Each row is followed by its class number.
[ 315 -416  196  147 -417  163 -234  -13 -408 -363  -53  -71  302 -291
  280 -350 -423  -64 -137  346  -94  247   79  -70 -230 -317  374 -103
 -161   79 -216  674  116  507  -16 -482  -35  220  263] | 1
[-440 -205  112  214  297 -614  518  -12   21  297  177  274 -221  397
   25  156  342  256 -223  218  -64   87  198  327 -116   95   68 -297
  -87  206  259  248   72 -185    0 -117    2 -140  157] | 5
[ -77 -103  290  228  229 -328   13  -33  -90  356  -20  -31 -133    3
  108  -95 -291   88  -48 -123   78   52  -41 -244 -223  -23 -122  -15
   72 -247 -264 -124  147 -304  -93  475  -43  323 -106] | 2
[-195  460   66  207 -332 -155   69  184 -100 -190  324  -67  146   68
   65  195  438  412  198  577  129  182  184  -80 -637   77  181 -513
  260  -21  108  218  174   61   57 -120  165 -105  140] | 7
[ 493 -685  -90   12  -15  -90 -144 -306 -582 -200 -128   28  -60 -233
  550 -198 -274 -196   74 -234 -183   -1 -285 -132   65    0 -232  104
  114  -27  -44  122  -16  230  -73  -22  197  216 -124] | 1
[-195  397   83  283  -92 -132  370  214  101 -120  338  -68  220    3
 -166   59  247  325  284  622  165  306  300  -78 -362  -53  247 -196
  354   92  194  368   90  -60   31 -155   87  -31  129] | 6
[ 342 -153  130  270 -110  321 -106  -20 -327   43   51   -6  398 -265
  188  -80 -190  -69   26 -151  -48  156 -129 -302 -165 -213  232  273
  129  -84 -297  386   44  416  -57 -342   -3  231 -100] | 2
[ -44  313   82  252 -142 -265   84  101 -141 -146  349   56  193 -139
  111  122  322  403  266  773  153  272  286 -143 -498  -87  225 -500
   56  157  188  313  315 -174  141 -267  168  -92  -58] | 5
[-340 -408  240  296  179 -705  405  127 -226  349   15  202 -188  408
  178  239  477  211 -109  227  -22  -75 -112   56 -301  136  311 -380
 -119  192  407  255  317 -277   18  -80  -96 -150   -8] | 7
[-369 -447  208  247  180 -746  330   37 -200  369   56  151 -188  449
  255  150  410  141  -70  285   47    9  121  142 -336  -11  386 -617
 -137  303  322  261  507 -484  119 -172   72  -92    0] | 3
[-123  126   19  121   97 -119  -73  -13  502  160 -334 -303  111 -162
 -225   60 -289  165  -30    9  170  270  187   72 -193 -249 -470  202
   -3 -313 -518 -158  -76  155   24   90   32  222  -51] | 7
[ 110 -147   92  -91 -110  257 -149   -1 -135  -92  120 -181   70 -221
   26 -202 -147 -282   65  177   66  356  -68 -445 -142 -686    3  477
  238  107 -294  410  -30  302  -74 -471   99  133 -117] | 6
[-376 -496  227  -64  398 -495  338  -40 -280  376   55  276 -467  484
   43   92  435  -37 -187   38    8  -84 -109  219  -96   22  430 -460
 -133  259  365   61  363 -516   83 -106  -75 -165   73] | 4
[-325 -471  181  184  446 -591  463  105  -41  249  116  328 -136  374
  180  266  472  252 -124  364   96   17  -11  103 -232  232  273 -430
   30  121  372  260  338 -322  186 -191  -63  -48   81] | 8
[-164  -15  146  273 -153 -333  -15  -90   64  235 -260 -230  220 -102
  -63   90 -239   36  107   64  107  174   -4 -332 -433  -27 -315 -259
   86 -188 -249 -154   12  -51 -119  296  -66  103 -226] | 2
[-189   21  110  308 -240 -272   72   27  128  277 -107 -279  176   18
  -68 -159 -253  128   78  135  303  -63   40 -198 -275  -84 -134  -77
   82 -227  -93 -173   98  -75  -83  402 -100  300 -197] | 6
[-132  515   55  273 -375 -140  162  228  -67 -201  210   14  366   -9
   23  211  385  464  337  745  199  209  204 -108 -368   59  245 -283
  289 -130  277  120   30  151  -15  -21   49   41  -70] | 7
[-199  453   90  443 -347 -216  145  118 -249 -137  268 -115  184 -139
   24   82  350  357  282  734   62  387  232 -155 -557  -88  262 -355
  233   73  292  213  151  -75   81 -176  185 -144   82] | 5
[ 224 -421  144  -41  -65  -17 -378  -61 -438  -61  331  284  231 -160
  526 -108   77 -210  -16  143 -159  112 -174 -427 -199 -159  218 -213
  324  295 -147  314  242    0  250 -279  625   28  -30] | 7
[-201  411  158  459 -365 -252  223  184   45 -279  358  -93  263 -123
   94  155  310  520  207  653   73  269  303 -103 -517  115  272 -257
  282 -223  146  397  154  156   54 -171  130  -11  247] | 6
[-350 -329  139  156  354 -877  474 -139 -235  372   80  231 -214  450
  179  185  327  125   49  353  188  -12  153  300 -450  108  209 -460
 -278  150  327   24  366 -339   11   -5  -28   -2  -64] | 4
[ -87   89  196  555  -84 -513 -136  122  112  174 -459 -318  244   24
  150  173 -168  337  120  308  204  117  113  -63 -458   -6  -80 -245
  -99 -396 -206  -91  152  -10 -103  334  -58  314 -185] | 7
[-208  427  132  242 -273 -266  327  108  -87  -19  345  -34  244 -153
  -50    7  293  322  343  687  140  374  331 -131 -507 -102  196 -373
  334  296  152  198  280 -280  161 -112  262 -111   52] | 1
[-207  381  242  322 -365 -376   11  186 -167 -189  443  -30  268 -156
   75   50  407  411  248  895   48  265  213 -257 -606   64  184 -470
  291   -4  279  337  242 -155  147 -198  120 -240   67] | 7
[-115   74   25  447   69 -313   56  -14  259  156 -224 -188    7   43
  -36  -13 -225  265  -48   74  108   16  -70  -84 -193   19 -196  103
   38 -346 -176  -52  151   -5  -89  585  -72  190 -106] | 3
[ 204 -295  221   -9   19  234 -247  -79 -520   63  216 -127 -180 -148
  161 -438  -98 -440 -145 -214 -229  181 -271 -291  -87 -370  219  -97
  213   47   38  460  -25   93  -40 -338  162  -29   99] | 8
[-120  -18   55   50   84 -287 -110 -160  262   82 -151 -352  219  -88
  -11   80 -219   81   47  321  140  146  110  -21    6 -169 -439    1
 -129 -282 -359  -81 -125   66 -144  206   66  308 -210] | 2
[-143   15  -71  173  -20 -190   40  -26  248   80 -250 -108   43  -71
 -158   31 -257  114  227 -101  189  -89   17  -61 -286   20 -502    8
   69 -467 -419 -206  173   15   60  161  -54  343 -299] | 7
[-202  574   56  261 -337 -303  -84   49 -111  -23  383   11  223  -27
   48  -52  305  344  333  676  277  252  157 -266 -718 -209  272 -510
  334   72  291  133  363   12  106  -34  234  -69 -111] | 3
[ 261 -407  112  255  -67 -148 -499 -149 -639  -32  221  -76  -38 -287
  342 -338 -389 -140  179 -181 -129   91   -4 -424   72 -701  472  268
  196 -328  120  282   91  273   59 -223   34  140 -234] | 3
[-281 -482  119  289  228 -695  218   62 -169  372 -188  150 -135  417
  254  242  417  174  -29  126  111  -24  -22   98  -79   -2  274 -377
 -152   70  389 -100  340 -337  158  -64  -94  -19 -136] | 6
[ 142 -608   54 -107  352   24 -278 -417 -105 -105  451 -369   23 -290
  172 -372 -125  -86  -24  149    0  228   88   37 -396 -268 -178 -140
  356  -18 -103  549   43  145  101 -802  253  103  272] | 7
[ 192 -287  -64 -148 -187  327 -531 -228 -194 -226  238 -159  281 -549
  291 -178 -379 -273 -247  292  -12  321   95 -324   92 -275  247   51
   25   82 -229  125  -80  361  -92 -254  150  142  260] | 3
[ 279 -381  152 -345  386  137  -76 -132 -232  184  174   74   58  -49
   21 -179  -87 -263  -44  -50   48  202   11  -67 -178 -279  164 -155
  197  323  -61  262  -42   10   76 -461   79  -25  -18] | 0
[-202  104  101  147 -109 -309   39  -76  143  367 -182 -386   68 -102
  -30  -20  -34  125  -36  126   78 -112 -138 -127 -226   19 -415  -10
   42 -301 -370 -221   59   25 -261  225  -82  242 -326] | 3
[-117  597  -11  285 -128  -70  104  196   45 -141  362   99  337  -17
   39  236  336  432  303  676  225  297  293 -162 -568    1  314 -320
  249   78  196  209  175   85   93 -151  168   66   57] | 0
[-340 -321  202  107  169 -619  360  139 -330  328   10  112  -63  414
  227  243  360  122   73  325  179  -72   94  165    6  -19  601 -396
  -77  292  337  -26  315 -434   94  -41  -87   -2 -100] | 3
[-328 -552  122   64  202 -617  408  -10  -38  272  -92  180 -365  309
  204  104  408  172 -194  204   61 -140    4  202  -25  164  194 -419
 -132  154  318  -24  371 -478  213   25  -12 -194  -25] | 6
[-393 -308  146  167  338 -796  356  -67 -123  398  102   79 -354  251
   -6  154  227  222  -13    2  133  -75  135  234 -185 -128   84 -118
  -52  -84  154   32  225 -315    1  -97  -15  -37  -53] | 8
[-181  374   89  292 -266 -298  277  193  -40   10  394   22  363 -111
   19   71  401  283  180  818  112  220  231 -144 -479   70  269 -554
  117  201  297  218  185  -37  -14 -273  133   32  124] | 4
[ 413 -537  260 -227  -98  115 -267  -90 -338 -158   72  -41  142 -182
  237 -275   44 -166 -109  220 -232  -30   -5   22 -204 -218  -52  -92
  -61 -215 -331  597   34  321   93 -835   95    1 -145] | 7
[-254  -14  165  144  271 -333  178 -144  246  288 -221 -254   86  -51
 -134  196 -135   26   13   77   59  114   18  -95 -136   86 -230  -70
   49 -333 -376 -255  -51 -132 -102  408  -48  121 -142] | 2
[ -20  -97  271  123  -16 -181  179   68  296  205 -161 -233   80  -11
 -140 -236 -344  277  -63   32   96  -22   45    4 -260   31 -424   25
   46  -93 -343  150   88 -131  -58  232 -177  246  -63] | 2
[-323 -360   75  351   81 -585  359  106  -37  304  166  193  -84  396
  241   90  307  198 -174  231  199 -156  107   44 -225  -25  270 -544
  -74  139  337  192  242 -231  136 -120  -18   62   48] | 0
[ 370 -267  143 -178  -55  165 -335  -62 -218  324  225 -527  109 -358
   76 -434  -91 -130   55 -323  -21  237  154    1  -31 -564  -16  428
  468  379   82  447  -61   28  -36 -680  256 -211  -57] | 7
[-149 -135  153   44  -13 -208 -158 -188   13  203 -179 -314  -22  -58
   82  -36 -153  -47  -25  292  188   90  -27 -272 -415 -199 -142 -486
  -44 -228 -201   60  131  -34  -77  151  -21  148 -307] | 1
[-242  353  119  322 -333  -56  375  220   35 -139  282   20  198 -131
   89  120  376  395  195  769   83  328  369 -140 -566   68  342 -414
  345   77  164  159  178 -146  178 -225  294   97  241] | 4
[-225   81  105  404   42 -349 -221 -109   43  227 -209 -431  294 -172
  174  274 -210  117   72  264  279  172  -89 -296  -99  -95 -104   40
  116 -331 -318 -372  -59  -40 -167  496   82  365 -186] | 4
[ -96  139  226  355 -154 -412 -193   17    4   93 -386 -391  186   10
   49   16 -148  184  189  330  170  114 -118 -135 -239 -249 -303  126
  -37 -342 -255  -61   70  -22 -138  327  -28  241 -379] | 8
[ -20  155  -56  168   20 -321 -295  179  427  155 -293 -369  377   40
    3  273 -194  109   -1  223  220  -13  216  -14   17 -135 -177   79
 -282 -177 -346 -138   24   95 -146  304    5  186 -174] | 8
[-155  303  195  489 -397 -366   34  236 -323 -158  364  198  209  122
  289  186  582  450  192  799  107  177   75 -372 -728   20  506 -684
  253   45  429  352  394 -129  208  -86  207 -169   15] | 0
[-113  423   65  163 -272    8  221  246    0 -262  318 -110  123 -263
  -93  176  300  362  248  591   75  268  206 -246 -359  -62  260 -182
  406  -32  134  242   19    2   17 -179  218  -53  162] | 8
[  91 -275   -6  173  130 -126   14 -300 -490   33  268 -151  206 -246
  429  124 -187  -78  139  255   37  325   95 -262 -246 -141   60  -61
   79    3 -172   79 -142  224 -166 -104  222  360  -57] | 5
[ -26  -37   13  216  201 -242 -225  -66  248  156 -206 -174  255  -74
  163   87 -251   23 -148  204  201  134 -113 -157  -91   76 -268  -82
  -39 -213 -282 -257   -9  112  -39  430    1  292  -25] | 4
[-226  451  108  323 -397 -220  186  261  -88 -119  313    9   41  -73
  -31   -4  336  463  200  569  148  208  196 -181 -484  -89  297 -417
  407  -25  325  217  214  -38  181  -51  173 -146   80] | 5
[ 141 -604  148 -354  -91  367  -87 -345 -312 -536  612  188   48 -177
  266 -282   15 -308 -162  307 -255  181 -143 -293  127 -386   50 -196
  133  186 -193  705 -118  253   80 -714  247   45  167] | 5
[-207  394  196  328 -318 -137  238  110 -127 -190  406  -17  259 -134
  108  235  342  403  197  876  100  400  178 -379 -489 -116  325 -361
  197  -10   92  275  105   -1   19  -14  150   36   38] | 4
[ 290 -687   97  -42 -167   96  -86 -516 -404 -490  465  -16  280 -512
  574 -158 -417 -219 -156  225  -95  199  -30 -318  -99 -211  111 -131
   27 -154 -366  271 -318  586  -69 -378  275  434  372] | 3
[ 180 -136  285   13  -80 -153    0  -59 -362  236  308   14  250 -257
   51 -228  -71 -280   73 -115 -134  237  -47 -404 -135 -376  178 -279
  329  222 -137  102 -117   -8 -109 -181  282   27    0] | 7
[-357 -457  -12  327  253 -559  482   58  -26  142   64  350  -88  430
  121  385  379  307  -76  227   46 -142  -30   51   -7  204  243 -278
 -148  -18  216   98  393 -227  168   88 -239  -32  -64] | 4
[ -32  -88  126  200  245 -167   -7 -108  331   82 -141 -270   88  -72
 -151   23 -334   62   85  -66   66   42   63  -64  -22   24 -317   16
  -41 -537 -214   85   -2  -34 -148  210 -218  282 -178] | 5
[-338 -442  213  205  382 -578  437  189 -104  366  -33  263 -111  437
  228  521  440  280  -74  281  177  -64   84  -28  -15  165  604 -356
  -83   97  226  -75  356 -533  124  189  -98    5  -78] | 6
[ 246 -327  123 -399 -190  344 -292 -179 -548 -117  109 -277 -254 -173
  377 -222  -83 -109  -17   26  -24  250   46 -163  -89 -654  255  257
  234  418 -115  281 -156  178   84 -413  217 -227 -132] | 6
[ 460 -230  281 -139  -91  128 -310  -27 -605 -166  211  173  334  -56
  340  -23  -44 -162  -84  407  -76  226  -49 -265   15 -373  263   20
 -244   73  -90  457 -255  356 -176 -326    3  101 -141] | 2
[-260  204  148  347 -347 -302  167  125  -87  -83  448  -50  294 -212
  162    5  275  383  113  896  213  293  305 -255 -583 -111  463 -575
  268  155  171  295  366  -91  235 -253  182  -59  168] | 3
[-154  510   12  221 -464  -31  276  324   56 -119  388  -14  288 -132
   87  200  380  482  115  862  176  238  412 -217 -469   50  226 -171
  226   96  117  155   51   63  131  -59  231  -66   86] | 6
[-376 -430   58  349  296 -771  284   41 -178  406   -3  136 -163  384
  284  339  427  292 -259  395  109  -45  -24   56 -245  156  234 -566
 -120  183  292   74  321 -321   56  151   34  -86   39] | 1
[ 202 -276  -60  -37  282  308 -115  -25 -118   31  168 -302  146 -239
  169 -169 -491 -260   20  158   76  228  264 -147  -64 -436  109  111
   86  293 -324  571 -128  216  -76 -481  131  347   16] | 1
[ 130 -471  231  -19   46  177 -258   13  -30   85  313  -19 -106  -93
  189 -181 -186    5  -61 -109  -76  107  139 -524 -144 -442   96  223
  302  -78  -44  639  188 -127   39 -288   70   92 -171] | 2
[-217 -477  193   55  262 -577  412  -20 -152  153   20  353 -325  390
  133   30  257  152  -94  113   50 -150  103  297 -242  181  312 -531
 -172   18  282  160  418 -369  291  -29 -105 -205   24] | 8
[-207  296  149  411 -300 -238  150  135 -137  -98  331   -8  246 -104
   81  140  361  485  241  713  150  242  211 -247 -620  -14  417 -323
  380 -196   63  308  375   35  123 -103  238    9    2] | 6
[-146  518   88  325 -327 -238  130  229 -133 -105  266  -60  269  -64
  118  132  397  433  231  899  231  244  163 -220 -469  -87  195 -334
  178   46  298  159   36   45  -56 -112   77   39  -58] | 8
[ -54 -189  154  365  -93 -401 -221    6  -15  168 -263 -108  131 -281
  162    1 -192  224  -30  176   72   74   -8 -131  -86   80  -79 -106
  121 -469 -211 -147  298 -153   80  306  161  267 -141] | 4
[-113  -54  198  177  100 -119 -109  -18  121  177 -351 -269  260  -91
   79  130 -240  143  -78  358   62  218  -11 -146    8 -103 -105  153
  -35 -186 -338 -155 -138  103  -73  278 -132  249 -236] | 5
[-416 -205  161  360  118 -848  484  -67 -189  343  164  204   -3  327
  116   46  339  142   70  262  113  -13  173  213 -183   48  346 -578
 -184  273  522  -28  265 -392   20  -74  -93  -56   84] | 2
[-111 -175  112  508   15 -452 -206  -59    3  419 -265 -195  178  -79
  104   69 -256  191  -42   48   60   14  -81 -305 -245  -60 -123   -3
  -39 -221 -206 -200  255 -207    1  476  -21  158 -308] | 3
